Below is a small trained network, with its code and all its weights. Each question gives an input and a class and asks what happens when units are switched off, that is, made to give their printed mean instead of their output.

import numpy as np


def w(rows, s, z=0):
    codes = np.array(rows[::2]) - 128.0
    scale = np.full(codes.shape[1], s)
    scale[-1] = z or s
    return codes * scale


def norm(h):
    return h / np.sqrt((h * h).mean(-1, keepdims=True) + 1e-5)


def f(y):
    return np.maximum(y, 0)


def log_softmax(a):
    a = a - a.max(-1, keepdims=True)
    return a - np.log(np.exp(a).sum(-1, keepdims=True))


def net(x, mask):
    res = np.array(x, float).reshape(1, 7) / 4 @ E
    u = 0
    for l in range(2):
        y = f(norm(res) @ A[l][:, :-1].T + A[l][:, -1])
        res = res + np.where(mask[u : u + 4], y, B[l][:, -1]) @ B[l][:, :-1]
        u += 4
    return log_softmax(norm(res)[-1] @ U[:, :-1].T + U[:, -1])


A, B = {}, {}
E = w([
[156,220,36,102,138,146,241,145,175,254,50,153],'x0',
[104,147,130,128,132,130,124,140,113,124,132,118],'x1',
[139,147,141,124,139,123,127,124,124,118,120,126],'x2',
[194,155,114,158,85,198,129,237,103,85,127,137],'x3',
[145,126,126,130,125,110,114,127,146,133,121,139],'x4',
[127,146,159,132,130,106,143,141,151,107,113,133],'x5',
[140,169,246,110,62,192,75,111,151,211,193,111],'x6',
],0.0066)
A[0] = w([
[188,125,132,194,90,220,110,177,88,59,146,171,60],'L0N0',
[119,77,23,224,193,44,147,140,94,6,139,110,151],'L0N1',
[138,154,8,120,147,41,234,198,80,199,13,133,152],'L0N2',
[127,223,97,144,129,188,185,131,178,252,83,132,2],'L0N3',
],0.0044,0.0034)
B[0] = w([
[148,250,136,177,193,145,204,119,220,171,118,201,179],'L0N0',
[197,151,153,107,82,67,166,141,61,224,153,165,224],'L0N1',
[83,127,100,108,151,205,147,114,188,59,73,40,254],'L0N2',
[155,75,155,134,113,1,119,160,7,117,174,194,208],'L0N3',
],0.0089,0.0075)
A[1] = w([
[150,165,158,94,81,64,190,154,79,196,149,168,251],'L1N0',
[207,122,132,155,114,181,129,254,106,108,128,126,152],'L1N1',
[135,111,171,86,101,121,76,99,147,129,129,72,66],'L1N2',
[99,128,178,193,180,188,56,128,202,130,155,124,93],'L1N3',
],0.0085,0.0034)
B[1] = w([
[107,67,152,178,170,99,107,108,120,130,155,131,254],'L1N0',
[185,232,94,125,7,126,107,156,92,167,171,183,196],'L1N1',
[100,90,112,82,103,139,186,213,120,117,137,136,153],'L1N2',
[115,155,142,73,160,178,97,94,190,95,87,108,166],'L1N3',
],0.014,0.013)
U = w([
[110,9,180,166,222,66,99,89,100,146,137,100,253],'0',
[194,169,128,199,90,76,121,167,58,182,202,197,140],'1',
[82,113,64,70,212,129,172,79,170,106,63,49,86],'2',
[198,193,45,105,68,208,163,227,109,94,65,111,24],'3',
[63,81,180,11,171,178,108,144,188,87,144,91,107],'4',
[174,228,176,86,100,209,13,133,199,116,139,143,87],'5',
],0.014,0.0024)

Each question gives the input, the list of numbers given to net, and the class t.
The units are the neurons (one row each of A and B). Each row of codes is followed by its name. A weight is (code - 128) times the scale printed after its matrix; where a second scale follows, it is the last column's (A, B and U).
mask holds one flag per neuron, layer by layer. A switched-off neuron (its flag False) gives its mean, the last column of its row in B, instead of its output. The means were averaged over made-up inputs and are rounded, as every weight is.
A unit's drop is (log p(t) with every unit on - log p(t) with that unit switched off) / (log p(t) with every unit on - log p(t) with every unit switched off).
The circuit of an input: a set's keep is (log p(t) with only the set's units on - log p(t) with every unit switched off) / (log p(t) with every unit on - log p(t) with every unit switched off). Starting from all 8 units, units are removed one at a time, each time the one whose removal leaves the highest keep (on an exact tie, the one counted first), for as long as the keep stays at least 0.8.
circuit, biggest first: the units of the circuit, biggest drop first
unit that matters most: the unit with the biggest drop
k most important neurons: the k neurons with the biggest drops, biggest first
top k neurons in layer l: the k neurons of layer l with the biggest drops, biggest first
input [-8,7,5,6,8,-6,5], class 5: unit that matters most : L1N3
input [1,-6,-2,-6,-2,7,-1], class 2: 4 most important neurons : L0N3, L1N0, L1N1, L0N1
input [-2,1,2,1,-8,8,6], class 5: top 2 neurons in layer 0 : L0N1, L0N2
input [1,3,-1,-3,0,-5,-6], class 2: 2 most important neurons : L0N2, L0N3
input [3,-6,-6,-4,7,-8,-2], class 2: 2 most important neurons : L0N2, L1N1
input [2,2,-6,0,-1,-6,1], class 0: 2 most important neurons : L0N3, L1N1
input [5,6,8,1,7,5,-2], class 3: 3 most important neurons : L0N2, L1N0, L0N3
input [-5,-3,0,0,8,6,8], class 4: circuit, biggest first : L1N1, L1N2
input [1,-7,4,4,5,3,0], class 3: circuit, biggest first : L0N1, L1N0
input [3,-6,1,2,5,5,-6], class 3: circuit, biggest first : L0N2, L1N0
input [1,6,-4,3,1,7,0], class 3: 2 most important neurons : L0N1, L1N0
input [-5,-5,-4,1,7,5,5], class 5: 2 most important neurons : L0N2, L1N0
input [-7,-6,-3,0,-7,8,6], class 4: 2 most important neurons : L1N1, L1N2
input [-6,4,6,8,2,2,2], class 5: top 3 neurons in layer 0 : L0N3, L0N1, L0N0
input [-2,6,-8,-2,4,-7,-3], class 0: circuit, biggest first : L1N1
input [3,-8,-7,-6,2,-4,-3], class 2: 2 most important neurons : L0N2, L1N0
input [-8,1,-3,2,3,-1,5], class 5: 3 most important neurons : L0N2, L1N0, L0N0
input [-8,-2,8,-1,-4,-3,2], class 4: 2 most important neurons : L1N1, L0N3
input [-1,-2,-1,3,-3,-1,8], class 5: 3 most important neurons : L0N1, L1N3, L0N3
input [-6,-6,6,5,-5,7,5], class 5: circuit, biggest first : L1N3
input [4,-7,-4,-6,6,-7,-5], class 2: 2 most important neurons : L0N2, L1N1
input [-2,4,-2,-3,-7,-5,2], class 4: 3 most important neurons : L0N1, L0N3, L1N1
input [1,5,-6,-3,7,-3,0], class 2: circuit, biggest first : L0N1, L1N1, L1N0
input [-3,2,1,8,-5,6,4], class 5: top 3 neurons in layer 0 : L0N1, L0N3, L0N0
input [-3,-4,5,6,-1,0,3], class 5: top 3 neurons in layer 0 : L0N1, L0N3, L0N0
input [6,8,0,-6,-1,8,-1], class 2: top 2 neurons in layer 0 : L0N2, L0N1
input [4,-6,-4,2,3,7,-3], class 3: circuit, biggest first : L0N2
